Below are the code and all the weights of a small trained network. Each question names an input and a class and asks about switching units off, where a switched-off unit gives its printed mean instead of its output.

import numpy as np


def w(rows, s, z=0):
    codes = np.array(rows[::2]) - 128.0
    scale = np.full(codes.shape[1], s)
    scale[-1] = z or s
    return codes * scale


def norm(h):
    return h / np.sqrt((h * h).mean(-1, keepdims=True) + 1e-5)


def f(y):
    return y / 2 * (1 + np.tanh(0.7978845608 * (y + 0.044715 * y**3)))


def log_softmax(a):
    a = a - a.max(-1, keepdims=True)
    return a - np.log(np.exp(a).sum(-1, keepdims=True))


def net(x, mask):
    res = np.array(x, float).reshape(1, 6) / 4 @ E
    u = 0
    for l in range(4):
        y = f(norm(res) @ A[l][:, :-1].T + A[l][:, -1])
        res = res + np.where(mask[u : u + 4], y, B[l][:, -1]) @ B[l][:, :-1]
        u += 4
    return log_softmax(norm(res)[-1] @ U[:, :-1].T + U[:, -1])


A, B = {}, {}
E = w([
[127,125,128],'x0',
[127,128,131],'x1',
[101,128,192],'x2',
[99,130,194],'x3',
[131,130,126],'x4',
[151,4,169],'x5',
],0.011)
A[0] = w([
[125,186,77,40],'0.n0',
[159,39,166,252],'0.n1',
[114,47,2,64],'0.n2',
[75,178,225,139],'0.n3',
],0.0091,0.0018)
B[0] = w([
[16,139,123,174],'0.n0',
[62,31,70,253],'0.n1',
[255,133,133,213],'0.n2',
[241,172,104,205],'0.n3',
],0.0076,0.0048)
A[1] = w([
[96,194,232,185],'1.n0',
[146,11,83,33],'1.n1',
[49,182,154,2],'1.n2',
[114,42,60,173],'1.n3',
],0.011,0.00081)
B[1] = w([
[254,147,75,177],'1.n0',
[143,180,86,254],'1.n1',
[203,216,155,164],'1.n2',
[194,206,67,217],'1.n3',
],0.0099,0.0066)
A[2] = w([
[213,102,164,57],'2.n0',
[148,130,63,92],'2.n1',
[46,46,138,128],'2.n2',
[22,158,253,253],'2.n3',
],0.007,0.0015)
B[2] = w([
[81,113,136,183],'2.n0',
[142,91,119,253],'2.n1',
[99,147,237,110],'2.n2',
[211,254,238,100],'2.n3',
],0.0099,0.0021)
A[3] = w([
[158,198,31,128],'3.n0',
[86,67,79,98],'3.n1',
[104,246,2,76],'3.n2',
[193,29,145,255],'3.n3',
],0.009,0.0044)
B[3] = w([
[51,77,254,254],'3.n0',
[91,180,142,138],'3.n1',
[50,17,163,242],'3.n2',
[21,208,159,216],'3.n3',
],0.0084,0.0079)
U = w([
[85,41,114,82],'0',
[113,112,249,59],'1',
[244,134,106,254],'2',
],0.017,0.0045)

Each question gives the input, the list of numbers given to net, and the class t.
The units are the neurons (one row each of A and B). Each row of codes is followed by its name. A weight is (code - 128) times the scale printed after its matrix; where a second scale follows, it is the last column's (A, B and U).
mask holds one flag per neuron, layer by layer. A switched-off neuron (its flag False) gives its mean, the last column of its row in B, instead of its output. The means were averaged over made-up inputs and are rounded, as every weight is.
A unit's drop is (log p(t) with every unit on - log p(t) with that unit switched off) / (log p(t) with every unit on - log p(t) with every unit switched off).
The circuit of an input: a set's keep is (log p(t) with only the set's units on - log p(t) with every unit switched off) / (log p(t) with every unit on - log p(t) with every unit switched off). Starting from the 12 units with the biggest drops (on a tie, the unit counted first), units are removed one at a time, each time the one whose removal leaves the highest keep (on an exact tie, the one counted first), for as long as the keep stays at least 0.8.
circuit, biggest first: the units of the circuit, biggest drop first
top k neurons: the k neurons with the biggest drops, biggest first
k most important neurons of layer l: the k neurons of layer l with the biggest drops, biggest first
drop when u is switched off: that unit's drop, to one decimal
input [0,1,6,-7,4,-3], class 1: top 2 neurons => [1.n2 0.n1]
input [0,-4,7,8,6,0], class 2: circuit, biggest first => [1.n0 0.n3]
input [-7,6,-5,-3,-7,7], class 2: top 2 neurons => [0.n2 3.n2]
input [3,-3,3,-8,-7,-6], class 1: circuit, biggest first => [3.n0]
input [4,-2,5,-1,6,1], class 0: top 2 neurons => [0.n1 0.n2]
input [5,8,-5,4,8,-7], class 1: top 3 neurons => [1.n2 0.n1 3.n2]
input [5,8,-3,-2,-8,-7], class 0: top 3 neurons => [3.n2 3.n3 2.n2]
input [5,-4,1,-1,-2,-6], class 1: top 2 neurons => [1.n2 0.n1]
input [1,-6,-7,0,-5,8], class 2: 2 most important neurons of layer 1 => [1.n3 1.n1]
input [5,-5,0,-4,6,3], class 2: top 3 neurons => [0.n2 1.n3 0.n0]
input [7,8,3,4,2,0], class 2: top 2 neurons => [3.n2 3.n0]
input [7,2,0,-6,5,-5], class 0: top 2 neurons => [3.n2 3.n3]
input [7,7,2,-8,8,-4], class 1: drop when 0.n1 is switched off => 0.3
input [-8,-5,0,3,-2,2], class 0: drop when 0.n1 is switched off => 0.3
input [-6,4,-2,-5,8,-4], class 0: drop when 3.n3 is switched off => 0.1
input [-8,-4,-3,-5,8,-1], class 0: drop when 1.n3 is switched off => 0.0
input [-7,1,3,-4,-3,-4], class 1: most important neuron of layer 1 => [1.n2]
input [-3,0,-1,-6,-4,7], class 2: 2 most important neurons of layer 0 => [0.n2 0.n0]
